Below is a small trained network, with its code and all its weights. Each question gives an input and a target symbol and asks what happens when units are switched off, that is, made to give their printed mean instead of their output.

import numpy as np


def w(rows, s, z=0):
    codes = np.array(rows[::2]) - 128.0
    scale = np.full(codes.shape[1], s)
    scale[-1] = z or s
    return codes * scale


def f(y):
    return np.maximum(y, 0)


def softmax(a):
    e = np.exp(a - a.max(-1, keepdims=True))
    return e / e.sum(-1, keepdims=True)


def log_softmax(a):
    a = a - a.max(-1, keepdims=True)
    return a - np.log(np.exp(a).sum(-1, keepdims=True))


def net(x, mask):
    ids = ['αβζηθμω'.index(c) for c in x.split()]
    T = len(ids)
    res = E[ids] + P[:T]
    r = res
    for j in range(3):
        rows = slice(2 * j, 2 * j + 2)
        q, k, v = (r @ M[0][rows].T for M in (Q, K, V))
        z = softmax(np.where(np.tri(T) > 0, q @ k.T / 2**0.5, -1e9)) @ v
        o = O[0][rows]
        res = res + np.where(mask[j], z, o[:, -1]) @ o[:, :-1]
    y = f(res @ A[0][:, :-1].T + A[0][:, -1])
    res = res + np.where(mask[3:7], y, B[0][:, -1]) @ B[0][:, :-1]
    return log_softmax(res[-1] @ U[:, :-1].T + U[:, -1])


Q, K, V, O, A, B = {}, {}, {}, {}, {}, {}
E = w([
[164,103,233,88,89,100],'α',
[147,177,98,81,171,112],'β',
[158,211,121,164,159,170],'ζ',
[200,91,153,164,1,98],'η',
[161,202,123,138,161,158],'θ',
[38,197,162,174,139,86],'μ',
[83,155,76,90,57,185],'ω',
],0.018)
P = w([
[24,9,140,148,219,165],'0',
[96,124,116,131,183,114],'1',
[128,143,118,124,162,107],'2',
[146,153,127,122,131,107],'3',
[162,162,130,117,114,107],'4',
[174,167,135,112,95,108],'5',
[188,170,143,113,75,112],'6',
[195,174,145,108,61,116],'7',
[202,176,150,107,46,118],'8',
[208,182,164,108,33,132],'9',
[212,185,166,110,21,137],'10',
],0.015)
Q[0] = w([
[189,147,112,120,231,195],'H1',
[162,7,75,187,185,109],'H1',
[175,153,196,148,140,66],'H2',
[59,168,97,200,101,46],'H2',
[200,50,91,151,254,164],'H3',
[81,97,139,153,145,119],'H3',
],0.0092)
K[0] = w([
[107,62,46,177,129,173],'H1',
[95,31,148,159,189,176],'H1',
[149,143,208,139,131,98],'H2',
[71,185,167,221,104,124],'H2',
[93,11,103,182,205,152],'H3',
[119,66,153,115,131,197],'H3',
],0.011)
V[0] = w([
[92,80,48,93,59,216],'H1',
[159,55,100,78,124,29],'H1',
[82,142,38,67,92,202],'H2',
[100,102,119,168,232,82],'H2',
[153,165,163,30,134,249],'H3',
[65,108,98,25,106,81],'H3',
],0.011)
O[0] = w([
[148,245,86,54,109,41,3],'H1',
[188,217,225,177,145,102,31],'H1',
[137,56,226,192,122,115,32],'H2',
[216,128,113,141,77,101,104],'H2',
[230,65,79,176,188,127,207],'H3',
[181,226,183,46,176,254,127],'H3',
],0.0093,0.0047)
A[0] = w([
[187,86,174,90,50,138,7],'N1',
[76,123,156,148,253,110,84],'N2',
[171,170,48,142,201,128,3],'N3',
[73,95,170,97,238,100,53],'N4',
],0.012,0.0044)
B[0] = w([
[35,197,127,108,167,81,210],'N1',
[39,77,188,152,91,238,151],'N2',
[70,86,235,114,106,126,253],'N3',
[255,123,89,253,20,169,149],'N4',
],0.0099,0.005)
U = w([
[204,106,189,196,58,170,115],'α',
[125,172,107,188,184,113,155],'β',
[145,96,89,153,140,98,171],'ζ',
[142,133,154,148,57,85,87],'η',
[145,87,113,156,138,106,141],'θ',
[28,109,145,130,154,185,1],'μ',
[178,196,2,112,124,171,254],'ω',
],0.0092,0.0045)

Each question gives the input, a string of symbols that net reads in full, and the target symbol t.
The units are the heads (2 rows each of Q, K, V and O) and the neurons (one row each of A and B). Each row of codes is followed by its name. A weight is (code - 128) times the scale printed after its matrix; where a second scale follows, it is the last column's (O, A, B and U).
mask holds one flag per unit, heads first, then neurons. A switched-off unit (its flag False) gives its mean, the last column of its rows in O or B, instead of its output. The means were averaged over made-up inputs and are rounded, as every weight is.
A unit's drop is (log p(t) with every unit on - log p(t) with that unit switched off) / (log p(t) with every unit on - log p(t) with every unit switched off).
The circuit of an input: a set's keep is (log p(t) with only the set's units on - log p(t) with every unit switched off) / (log p(t) with every unit on - log p(t) with every unit switched off). Starting from all 7 units, units are removed one at a time, each time the one whose removal leaves the highest keep (on an exact tie, the one counted first), for as long as the keep stays at least 0.8.
units of the circuit, in order: the units of the circuit, biggest drop first
unit that matters most: the unit with the biggest drop
k most important neurons: the k neurons with the biggest drops, biggest first
which heads matter: for each layer, one digit per head in row order, 1 if its drop is at least 0.15 and else 0, layers parted by /
input μ θ α β θ, target α: units of the circuit, in order -> N3, N1
input α θ ζ θ, target θ: units of the circuit, in order -> H3, H1
input β μ θ, target α: units of the circuit, in order -> H2, N3
input ζ μ ω θ μ μ ω μ, target ω: units of the circuit, in order -> H2, N3
input θ ζ ζ μ η θ α α ζ, target μ: which heads matter -> 010
input ζ ζ ζ, target ζ: units of the circuit, in order -> H3, H1
input ω μ μ μ μ μ ω, target μ: units of the circuit, in order -> H2, N1
input μ ω β β α ω θ ω ω μ ω, target μ: units of the circuit, in order -> H2
input ω ζ μ η β α η ω, target η: units of the circuit, in order -> H2, H1, N1
input β β α θ β, target α: units of the circuit, in order -> N3, H1, N1
input β θ ζ, target α: units of the circuit, in order -> H2, N3
input ζ α β ω μ α α ζ, target μ: units of the circuit, in order -> N3, H2
input β α θ, target μ: which heads matter -> 001
input α ζ θ ω η μ μ, target μ: unit that matters most -> H1
input μ ω μ μ θ μ α μ, target α: which heads matter -> 100
input β ω α ω θ β, target η: which heads matter -> 100
input ζ η θ α β β η α θ μ, target μ: 2 most important neurons -> N2, N4
input α α α α μ ζ η ω ω θ, target η: which heads matter -> 101
input β θ β, target α: which heads matter -> 000
input θ ζ β, target θ: unit that matters most -> H2
input θ ζ θ, target θ: which heads matter -> 111
input μ η α θ ω α ω μ α β θ, target μ: which heads matter -> 010
